[[ 1.96 -2.87  1.77  5.17]
 [-5.20  0.60 -1.50 -5.66]
 [ 1.47 -0.55  1.71 -0.75]]
->
[ 5.17 -1.50 -0.55]

[[ 6.08 -1.88  0.09  1.51]
 [ 5.43 -1.26 -7.05 -0.47]
 [ 2.44  1.05 -1.88 -1.36]
 [ 0.62  1.65 -1.34 -0.34]]
->
[ 1.51 -7.05  1.05  0.62]

[[ 2.12 -1.30  1.37 -0.66]
 [ 0.02 -7.10 -3.20 -2.66]
 [ 0.46  2.28 -3.65  2.19]
 [-3.75  3.54  0.62 -6.25]]
->
[-0.66 -3.20  2.28 -3.75]

[[-5.55  7.20  2.73]
 [ 3.73 -0.66 -6.02]]
->
[ 2.73 -0.66]

[[-1.46 -1.60 -2.03 -1.74]
 [-6.10 -5.06 -4.04 -3.80]]
->
[-1.74 -4.04]

[[ 0.47  4.42]
 [-4.34  6.36]
 [ 4.36 -0.37]
 [-5.99  5.09]]
->
[ 4.42 -4.34]
---
[[-5.73  2.78]
 [ 0.50 -0.90]]
->
[2.78 0.50]

[[-2.60 -1.55 -2.00 -1.06]
 [-1.54 -1.04 -0.78 -0.44]
 [-5.41 -4.85 -4.51 -4.19]
 [-6.06 -5.22 -3.99 -3.99]]
->
[-1.06 -0.78 -4.85 -6.06]

[[ 5.40 -1.32 -4.50]
 [-1.51 -6.52 -0.88]
 [-1.22  4.46  2.21]
 [ 2.04 -5.03 -3.28]]
->
[-4.50 -6.52 -1.22]

[[ 5.75 -0.52 -2.83  5.33 -1.86]
 [ 4.29  2.55 -2.06  5.35 -2.95]
 [ 5.43  0.37 -2.98  4.02 -2.07]
 [ 5.22  0.85 -3.48  5.17 -2.36]
 [ 5.29  0.74 -3.73  4.56 -2.19]]
->
[-1.86  5.35 -2.98  0.85  5.29]

[[-1.82  1.23 -1.26  3.13  4.08]
 [ 1.33  0.77 -7.34 -6.95 -4.65]
 [-6.54 -3.99  5.02  6.83  3.93]
 [-1.38 -4.97 -5.34 -0.62 -6.25]
 [ 4.85  3.71  4.72  4.94  3.36]]
->
[ 4.08 -6.95  5.02 -4.97  4.85]

[[ 5.26 -4.13  2.40 -3.96 -2.84]
 [ 0.16  1.50 -1.12 -0.22 -0.62]
 [ 2.01  1.36  1.42  0.27 -1.22]]
->
[-2.84 -0.22  1.42]

[[-1.15 -0.81  7.29]
 [-4.26 -1.25 -5.39]]
->
[ 7.29 -1.25]

[[-6.69  0.80]
 [-0.79 -1.83]
 [ 1.43  3.46]
 [ 3.60 -2.75]]
->
[ 0.80 -0.79]

[[-7.07 -1.23]
 [ 5.45  1.76]
 [ 7.17  5.74]
 [-3.42 -4.36]]
->
[-1.23  5.45]
---
[[ 3.75 -2.17]
 [-7.13 -6.27]
 [ 3.71 -1.00]
 [ 2.27 -5.29]
 [-7.06  2.91]
 [ 0.25  5.45]
 [-0.18  4.20]]
->
[[-2.17  3.75]
 [-6.27 -7.13]
 [-1.00  3.71]
 [-5.29  2.27]
 [ 2.91 -7.06]
 [ 5.45  0.25]
 [ 4.20 -0.18]]

[[ 0.62 -0.05  0.27  0.73 -0.71  0.37  0.28  0.59 -0.56  0.03  0.43 -1.53
   0.93  1.49  0.90]
 [-0.22 -0.16 -3.56  1.34 -3.88 -1.86  2.53  1.26 -0.90  1.53  3.63 -2.28
   2.97  6.71  5.13]]
->
[[-0.05  0.27  0.73 -0.71  0.37  0.28  0.59 -0.56  0.03  0.43 -1.53  0.93
   1.49  0.90  0.62]
 [-0.16 -3.56  1.34 -3.88 -1.86  2.53  1.26 -0.90  1.53  3.63 -2.28  2.97
   6.71  5.13 -0.22]]

[[ 2.92  3.05  0.05]
 [-4.20  2.73  3.45]
 [ 2.80  0.46 -1.13]
 [-4.16 -2.04  5.58]
 [-4.10  3.86 -1.08]]
->
[[ 3.05  0.05  2.92]
 [ 2.73  3.45 -4.20]
 [ 0.46 -1.13  2.80]
 [-2.04  5.58 -4.16]
 [ 3.86 -1.08 -4.10]]

[[ 3.14 -0.85]
 [-5.99  3.01]
 [ 0.45  3.60]
 [-2.93 -2.70]
 [-3.24 -4.51]
 [-1.17 -0.31]
 [ 6.71  1.21]
 [-2.82 -3.04]
 [-3.52 -5.12]
 [-3.43 -4.66]
 [-7.01  3.56]
 [-2.09 -4.64]]
->
[[-0.85  3.14]
 [ 3.01 -5.99]
 [ 3.60  0.45]
 [-2.70 -2.93]
 [-4.51 -3.24]
 [-0.31 -1.17]
 [ 1.21  6.71]
 [-3.04 -2.82]
 [-5.12 -3.52]
 [-4.66 -3.43]
 [ 3.56 -7.01]
 [-4.64 -2.09]]

[[ 0.57 -0.30 -0.69  3.70 -4.56 -2.65 -0.25 -4.87 -1.16 -3.43  2.02  5.14
   3.55]
 [ 4.36  2.96 -4.02  1.38 -0.74  0.10  6.07  3.34  2.44  2.57 -0.32  4.94
  -2.20]
 [-0.93  0.43 -0.52 -2.37  3.80  2.07  0.17  2.82  1.97  4.84 -0.93 -4.77
  -2.37]
 [-0.84 -0.59  0.16 -1.84  0.23  1.65  0.66  4.90 -2.47 -5.87 -1.10  2.88
   0.19]
 [ 0.37  0.04 -1.08  3.34 -3.66 -2.98 -0.63 -6.15  1.83  3.85  3.05  1.12
   0.48]
 [ 1.19 -0.21 -1.03  2.74 -4.35 -1.13  0.81 -0.49 -1.83 -5.03  0.64  5.89
   2.38]]
->
[[-0.30 -0.69  3.70 -4.56 -2.65 -0.25 -4.87 -1.16 -3.43  2.02  5.14  3.55
   0.57]
 [ 2.96 -4.02  1.38 -0.74  0.10  6.07  3.34  2.44  2.57 -0.32  4.94 -2.20
   4.36]
 [ 0.43 -0.52 -2.37  3.80  2.07  0.17  2.82  1.97  4.84 -0.93 -4.77 -2.37
  -0.93]
 [-0.59  0.16 -1.84  0.23  1.65  0.66  4.90 -2.47 -5.87 -1.10  2.88  0.19
  -0.84]
 [ 0.04 -1.08  3.34 -3.66 -2.98 -0.63 -6.15  1.83  3.85  3.05  1.12  0.48
   0.37]
 [-0.21 -1.03  2.74 -4.35 -1.13  0.81 -0.49 -1.83 -5.03  0.64  5.89  2.38
   1.19]]

[[ 0.00  4.50  2.00  0.01  2.82 -0.43  2.35]
 [ 0.00 -5.02  4.00  0.41  2.64  5.78 -1.66]
 [ 2.63 -2.70  2.07  0.34  0.00  0.00  0.00]
 [ 0.47  3.45  3.49 -0.57  0.44 -3.49 -0.43]
 [ 0.25 -1.13 -2.98 -2.54  1.41 -2.81 -1.11]
 [-0.69  0.64 -1.57 -1.28  1.20  0.00  2.00]
 [ 0.00  0.00  0.29 -1.50 -4.47  1.74  0.00]
 [ 0.00  3.51  3.49  0.00  0.60 -3.46 -0.43]]
->
[[ 4.50  2.00  0.01  2.82 -0.43  2.35  0.00]
 [-5.02  4.00  0.41  2.64  5.78 -1.66  0.00]
 [-2.70  2.07  0.34  0.00  0.00  0.00  2.63]
 [ 3.45  3.49 -0.57  0.44 -3.49 -0.43  0.47]
 [-1.13 -2.98 -2.54  1.41 -2.81 -1.11  0.25]
 [ 0.64 -1.57 -1.28  1.20  0.00  2.00 -0.69]
 [ 0.00  0.29 -1.50 -4.47  1.74  0.00  0.00]
 [ 3.51  3.49  0.00  0.60 -3.46 -0.43  0.00]]

[[ 3.60 -4.05 -4.17 -3.86 -4.92  4.17]
 [ 1.79 -2.61 -3.03  0.70 -3.82 -6.59]
 [ 4.73 -6.01 -1.22  2.84  0.99  2.17]]
->
[[-4.05 -4.17 -3.86 -4.92  4.17  3.60]
 [-2.61 -3.03  0.70 -3.82 -6.59  1.79]
 [-6.01 -1.22  2.84  0.99  2.17  4.73]]
